How the states are linked:
at | t i d j s o
q142 | q723 q360 q379 q918 q931 q718
q332 | q418 q499 q674 q461 q165 q874
q591 | q240 q751 q526 q707 q984 none
q874 | q332 q658 q743 q904 q707 none
q619 | none q373 q14 q531 q354 q428
q743 | q674 q874 q658 q135 q138 none
q774 | q379 q718 q984 q751 q889 none
q168 | none q754 q418 q926 q531 q499
q723 | none q47 q354 q373 q912 q142
q14 | none q619 q373 q172 q47 q240
q360 | q47 q379 q142 q240 q461 q984
q658 | q499 q743 q874 q889 q86 none
q165 | q172 q917 q120 q332 q240 q707
q216 | none q926 q912 q47 q418 q461
q754 | none q418 q168 q912 q536 q674
q984 | q360 q774 q718 q591 q904 none
q461 | q216 q741 q931 q360 q332 q904
q889 | q741 q135 q904 q774 q658 none
q373 | none q14 q619 q536 q723 q918
q931 | q912 q461 q741 q142 q674 q135
q379 | q354 q142 q360 q428 q741 q774
q120 | q536 q165 q917 q674 q918 q138
q674 | q754 q332 q499 q931 q120 q743
q917 | q531 q120 q165 q499 q428 q86
q707 | q165 q86 q138 q874 q591 none
q904 | q461 q889 q135 q984 q874 none
q718 | q142 q984 q774 q526 q135 none
q354 | none q723 q47 q619 q926 q379
q751 | q428 q526 q591 q86 q774 none
q741 | q926 q931 q461 q379 q499 q889
q47 | none q354 q723 q14 q216 q360
q536 | none q172 q531 q754 q373 q120
q526 | q918 q591 q751 q138 q718 none
q138 | q120 q707 q86 q743 q526 none
q135 | q931 q904 q889 q718 q743 none
q86 | q917 q138 q707 q658 q751 none
q428 | q619 q918 q240 q917 q379 q751
q926 | none q912 q216 q354 q168 q741
q912 | none q216 q926 q723 q754 q931
q418 | none q168 q754 q216 q172 q332
q172 | none q531 q536 q418 q14 q165
q918 | q373 q240 q428 q120 q142 q526
q499 | q168 q674 q332 q741 q917 q658
q240 | q14 q428 q918 q165 q360 q591
q531 | none q536 q172 q168 q619 q917

In the rows, 21 stands for zero.

The rows follow the links: the fewer symbols apart two states are, the more alike their rows tend to be.

Each row is also shifted at random along 4 hidden directions that mean nothing.

Some states, each with a row of numbers:
q591 ->  19   23   23   17   24   18   23   26   26   23   22   23   20   26   26   21   23   25   16   22   28   18   20   21   22   21   18   16   26   19   20   24   22   19   22   24   16   21   22   19   26   24   18   23   24   22
q619 ->  22   19   22   20   16   25   18   23   20   19   23   25   21   17   26   18   21   18   22   22   18   25   29   19   20   21   18   22   24   18   14   24   22   24   18   19   21   21   22   18   21   20   15   20   26   24
q499 ->  21   22   21   21   20   18   22   20   19   18   18   20   20   17   17   18   15   18   22   21   16   22   25   17   26   22   22   22   19   25   19   20   17   20   25   23   27   21   26   20   22   26   20   20   18   15
q912 ->  24   15   19   23   23   28   14   23   14   21   26   19   21   20   21   23   25   24   16   20   17   27   23   24   21   17   18   25   21   12   18   23   22   23   17   23   22   17   19   24   25   23   25   21   23   17
q354 ->  25   16   23   22   18   29   16   16   24   15   20   24   18   16   22   23   20   20   18   22   21   23   24   22   23   17   26   23   21   16   18   17   15   22   18   21   17   22   17   22   25   23   28   20   20   19
q120 ->  26   23   22   21   24   18   18   25   16   23   21   21   24   26   19   22   26   22   18   18   18   20   22   18   19   23   24   20   22   17   19   23   21   14   18   27   21   18   22   21   24   20   21   17   17   10
q379 ->  22   15   22   19   21   25   13   23   31   19   28   26   14   21   20   22   18   23   18   30   24   21   20   22   25   16   19   24   26   12   22   18   19   20   24   21   20   26   18   23   21   19   19   19   22   29
q536 ->  25   22   20   23   12   18   23   22   17   27   24   20   26   22   19   20   21   18   26   24   15   20   24   22   15   24   21   25   22   23   18   25   26   25   19   13   25   17   20   24    9   11   11   24   23   30
q658 ->  20   25   21   22   32   21   20   23   20   18   22   25   22   17   14   20   20   22   21   18   23   21   15   19   27   18   18   17   22   22   19   22   17   16   19   24   25   21   25   19   25   28   28   19   21   11
q718 ->  21   21   17   20   25   21   15   17   18   20   19   22   28   15   22   25   28   17   18    6   27   24   17   23   25   23   15   15   18   26   21   22   25   15   16   26   17   18   24   23   22   26   29   21   20    6
q751 ->  22   21   27   17   21   17   19   24   28   20   22   29   18   21   20   15   18   23   20   27   27   16   19   22   22   18   19   15   27   17   22   20   24   18   25   23   19   22   22   21   24   21   17   18   22   26
q917 ->  24   23   25   24   18   20   21   20   24   18   24   22   21   18   17   18   16   19   26   24   21   18   19   16   20   22   25   18   21   22   19   23   16   18   22   22   26   25   23   17   17   19   21   17   17   20
q418 ->  21   21   19   26   28   26   20   27   19   21   24   20   18   25   22   24   21   24   19   25   16   25   19   19   20   15   21   25   25    8   15   25   14   27   13   22   25   17   24   14   26   25   26   21   28   21
q741 ->  19   17   17   19   17   22   23   13   16   17   17   18   19   15   24   18   12   16   26   16   20   20   25   19   28   23   21   22   17   27   26   20   20   21   27   22   23   23   21   24   21   24   21   21   19   16
q461 ->  20   23   16   20   21   19   27   17   22   21   20   14   15   26   21   24   16   19   24   25   21   22   18   22   18   24   24   26   17   25   27   17   21   26   29   17   22   25   17   24   17   21   23   26   18   31

Where do the symbols, taken in turn from left to right, take each start?
Answer with the state's name.
 21   24   26   23   12   20   22   26   21   22   22   21   21   21   20   15   15   19   26   29   16   21   28   18   18   23   25   24   22   23   16   22   18   25   21   17   24   21   19   19   16   15   11   22   23   29
j d i => q168
 24   15   19   24   22   28   15   21   22   18   27   23   17   15   18   21   19   24   21   27   17   24   25   22   26   15   23   27   19   14   18   19   15   27   19   19   23   23   17   21   23   23   24   18   21   27
j s i => q912
 18   20   19   20   26   19   20   19   23   17   25   24   19   16   17   20   19   22   22   19   25   20   15   22   28   18   16   20   21   24   22   20   22   21   22   20   22   21   25   21   19   27   24   20   21   21
t i d => q741
 22   23   23   25   18   23   18   27   20   22   28   21   18   21   19   17   16   22   23   24   15   24   24   18   22   15   19   25   24   16   15   22   18   27   21   18   27   21   23   16   18   19   19   23   24   27
j i => q912
 25   21   23   22   13   26   19   21   19   22   22   22   25   20   22   20   27   21   20   20   16   22   27   23   17   24   25   22   22   20   19   20   24   24   19   18   18   19   16   23   18   16   19   18   21   21
s s o o => q135
 22   25   22   27   27   24   23   22   25   22   20   21   18   26   20   23   25   20   20   21   21   18   10   14   14   24   23   21   23   18   19   25   13   20   18   24   28   23   22   14   19   19   26   21   20   20
s i s s d => q461
 15   22   19   18   22   21   28   15   24   19   15   21   20   22   23   25   21   20   21   22   31   17   20   23   21   25   25   21   18   26   30   16   22   22   27   21   15   23   15   23   20   23   26   21   18   22
d s s t => q674
 22   20   25   18   12   23   20   12   25   16   15   22   23   13   24   19   19   13   26   11   26   17   20   16   22   30   22   17   20   30   23   24   20   17   22   20   22   23   25   19   17   21   16   19   21   14
s s j o t => q379
 26   23   18   23   22   16   20   26   19   24   30   18   22   27   15   22   21   24   23   27   16   19   17   21   20   16   20   25   22   19   22   19   23   20   21   22   27   21   21   23   18   19   18   20   16   25
o j d d => q904
 19   25   17   19   26   14   23   23   18   24   24   21   27   24   15   21   23   24   25   22   21   18   17   23   22   19   14   19   22   25   23   24   26   18   25   21   22   18   24   22   17   20   21   25   21   23
s t o => q138
 22   18   18   25   18   26   20   19   26   23   23   18   17   22   25   23   21   20   21   23   21   21   18   21   17   21   19   26   23   18   19   24   20   26   20   16   21   22   19   20   15   17   20   25   25   31
s d o o => q135
 23   22   22   23   21   20   18   17   34   17   28   27   16   20   13   23   23   22   22   29   30   14    7   22   22   19   23   22   21   24   24   14   20   26   27   16   20   28   18   21   10   16   24   19   18   35
i j j => q138
 21   26   24   19   24   17   23   27   24   16   22   28   21   22   17   17   19   27   20   27   26   16   24   22   23   17   26   16   25   21   22   15   20   17   24   24   21   23   20   18   28   21   23   11   15   20
d t o t o => q707
 19   20   25   22   14   25   24   20   23   24   15   20   21   22   30   21   23   18   22   23   19   19   27   20   14   25   27   21   21   20   18   23   21   25   23   20   19   22   18   20   20   16   19   22   22   28
j i o o => q86
 16   26   21   19   23   12   29   24   20   24   14   19   23   26   26   17   23   21   23   20   26   18   25   21   21   24   17   14   22   26   20   26   23   19   21   24   20   18   27   19   23   22   16   23   26   15
j s t => q165
 15   25   20   17   25   14   27   25   19   23   17   18   18   28   22   21   18   23   23   23   24   18   22   22   21   22   23   19   21   26   24   20   23   22   26   19   19   22   22   21   23   23   21   22   19   23
i i t d => q499
